Here is a tiny trained network, its code and every weight. The questions are about switching its units off for an input and a class, where a switched-off unit gives its printed mean instead of its output.

import numpy as np


def w(rows, s, z=0):
    codes = np.array(rows[::2]) - 128.0
    scale = np.full(codes.shape[1], s)
    scale[-1] = z or s
    return codes * scale


def f(y):
    return y / 2 * (1 + np.tanh(0.7978845608 * (y + 0.044715 * y**3)))


def log_softmax(a):
    a = a - a.max(-1, keepdims=True)
    return a - np.log(np.exp(a).sum(-1, keepdims=True))


def net(x, mask):
    res = np.array(x, float).reshape(1, 7) / 4 @ E
    y = f(res @ A[0][:, :-1].T + A[0][:, -1])
    res = res + np.where(mask, y, B[0][:, -1]) @ B[0][:, :-1]
    return log_softmax(res[-1] @ U[:, :-1].T + U[:, -1])


A, B = {}, {}
E = w([
[132,127,141,120,124,119,132,114,131,143,129],'x0',
[170,185,156,195,150,70,3,84,137,153,112],'x1',
[110,85,79,133,96,198,79,34,160,171,206],'x2',
[138,109,183,153,9,138,101,218,169,95,176],'x3',
[215,44,79,115,178,91,120,191,193,192,152],'x4',
[74,132,117,116,141,126,98,162,137,129,139],'x5',
[140,135,118,152,127,122,152,109,153,113,123],'x6',
],0.007)
A[0] = w([
[159,177,139,205,143,95,27,84,147,131,141,23],'n0',
[129,135,163,95,120,75,110,146,119,139,97,209],'n1',
[119,121,75,110,245,131,159,42,80,178,99,169],'n2',
[75,188,171,144,102,164,117,81,96,87,124,37],'n3',
[62,180,163,129,70,123,146,65,88,91,118,4],'n4',
[105,96,67,116,76,238,64,28,162,187,214,54],'n5',
[198,77,88,126,159,97,133,169,164,182,161,52],'n6',
[85,90,88,48,100,174,254,118,160,86,181,13],'n7',
[180,102,190,163,17,146,110,165,180,120,175,183],'n8',
],0.0071,0.0016)
B[0] = w([
[185,105,137,150,172,250,100,208,84,243,74,210],'n0',
[144,176,119,127,117,141,166,172,106,128,117,164],'n1',
[27,202,115,190,39,138,129,105,72,88,196,253],'n2',
[165,39,95,66,230,87,84,74,144,87,136,199],'n3',
[153,55,103,86,223,115,88,68,149,98,191,204],'n4',
[144,200,177,77,114,58,255,170,200,90,48,244],'n5',
[151,50,101,109,174,79,42,80,135,39,196,205],'n6',
[142,105,115,136,198,207,121,149,37,237,65,234],'n7',
[28,135,135,139,76,142,115,75,64,122,150,235],'n8',
],0.0074,0.0061)
U = w([
[153,97,124,150,185,242,100,150,107,255,60,101],'0',
[158,41,91,48,194,79,50,53,191,42,221,69],'1',
[118,161,114,127,98,149,132,119,137,89,124,254],'2',
[20,164,133,203,32,134,123,106,115,92,235,72],'3',
[144,191,169,88,136,34,204,175,198,91,42,136],'4',
],0.0069,0.0058)

Each question gives the input, the list of numbers given to net, and the class t.
The units are the neurons (one row each of A and B). Each row of codes is followed by its name. A weight is (code - 128) times the scale printed after its matrix; where a second scale follows, it is the last column's (A, B and U).
mask holds one flag per neuron, in row order. A switched-off neuron (its flag False) gives its mean, the last column of its row in B, instead of its output. The means were averaged over made-up inputs and are rounded, as every weight is.
A unit's drop is (log p(t) with every unit on - log p(t) with that unit switched off) / (log p(t) with every unit on - log p(t) with every unit switched off).
The circuit of an input: a set's keep is (log p(t) with only the set's units on - log p(t) with every unit switched off) / (log p(t) with every unit on - log p(t) with every unit switched off). Starting from all 9 units, units are removed one at a time, each time the one whose removal leaves the highest keep (on an exact tie, the one counted first), for as long as the keep stays at least 0.8.
circuit, biggest first: the units of the circuit, biggest drop first
unit that matters most: the unit with the biggest drop
k most important neurons: the k neurons with the biggest drops, biggest first
drop of u: that unit's drop, to one decimal
input [-5,-8,-4,6,3,8,6], class 0: unit that matters most -> n7
input [3,8,-4,5,3,-7,-8], class 0: 3 most important neurons -> [n0, n2, n5]
input [-1,4,3,1,-3,-4,1], class 0: 2 most important neurons -> [n0, n2]
input [-2,3,-6,1,6,-4,5], class 1: 2 most important neurons -> [n6, n5]
input [-2,5,8,1,2,-2,-1], class 4: 2 most important neurons -> [n5, n7]
input [2,-1,2,-3,0,7,2], class 3: circuit, biggest first -> [n0, n3]
input [-5,2,7,3,1,-8,4], class 4: 2 most important neurons -> [n5, n2]
input [4,-4,-7,-1,8,8,5], class 1: 2 most important neurons -> [n6, n5]
input [1,3,-4,-6,7,-8,-3], class 1: 2 most important neurons -> [n6, n5]
input [6,-5,-5,0,-6,5,-5], class 1: 4 most important neurons -> [n4, n3, n0, n5]
input [-7,-4,7,1,0,-6,6], class 4: 2 most important neurons -> [n5, n0]
input [8,-7,-5,2,-1,-2,7], class 0: 2 most important neurons -> [n7, n5]
input [3,8,1,1,-6,1,6], class 0: drop of n6 -> 0.1
input [5,-4,-8,-7,-8,-7,4], class 1: unit that matters most -> n4
input [2,-1,4,-3,-5,-2,4], class 1: drop of n0 -> 0.2
input [6,7,-2,4,-2,8,-4], class 0: drop of n0 -> 0.7
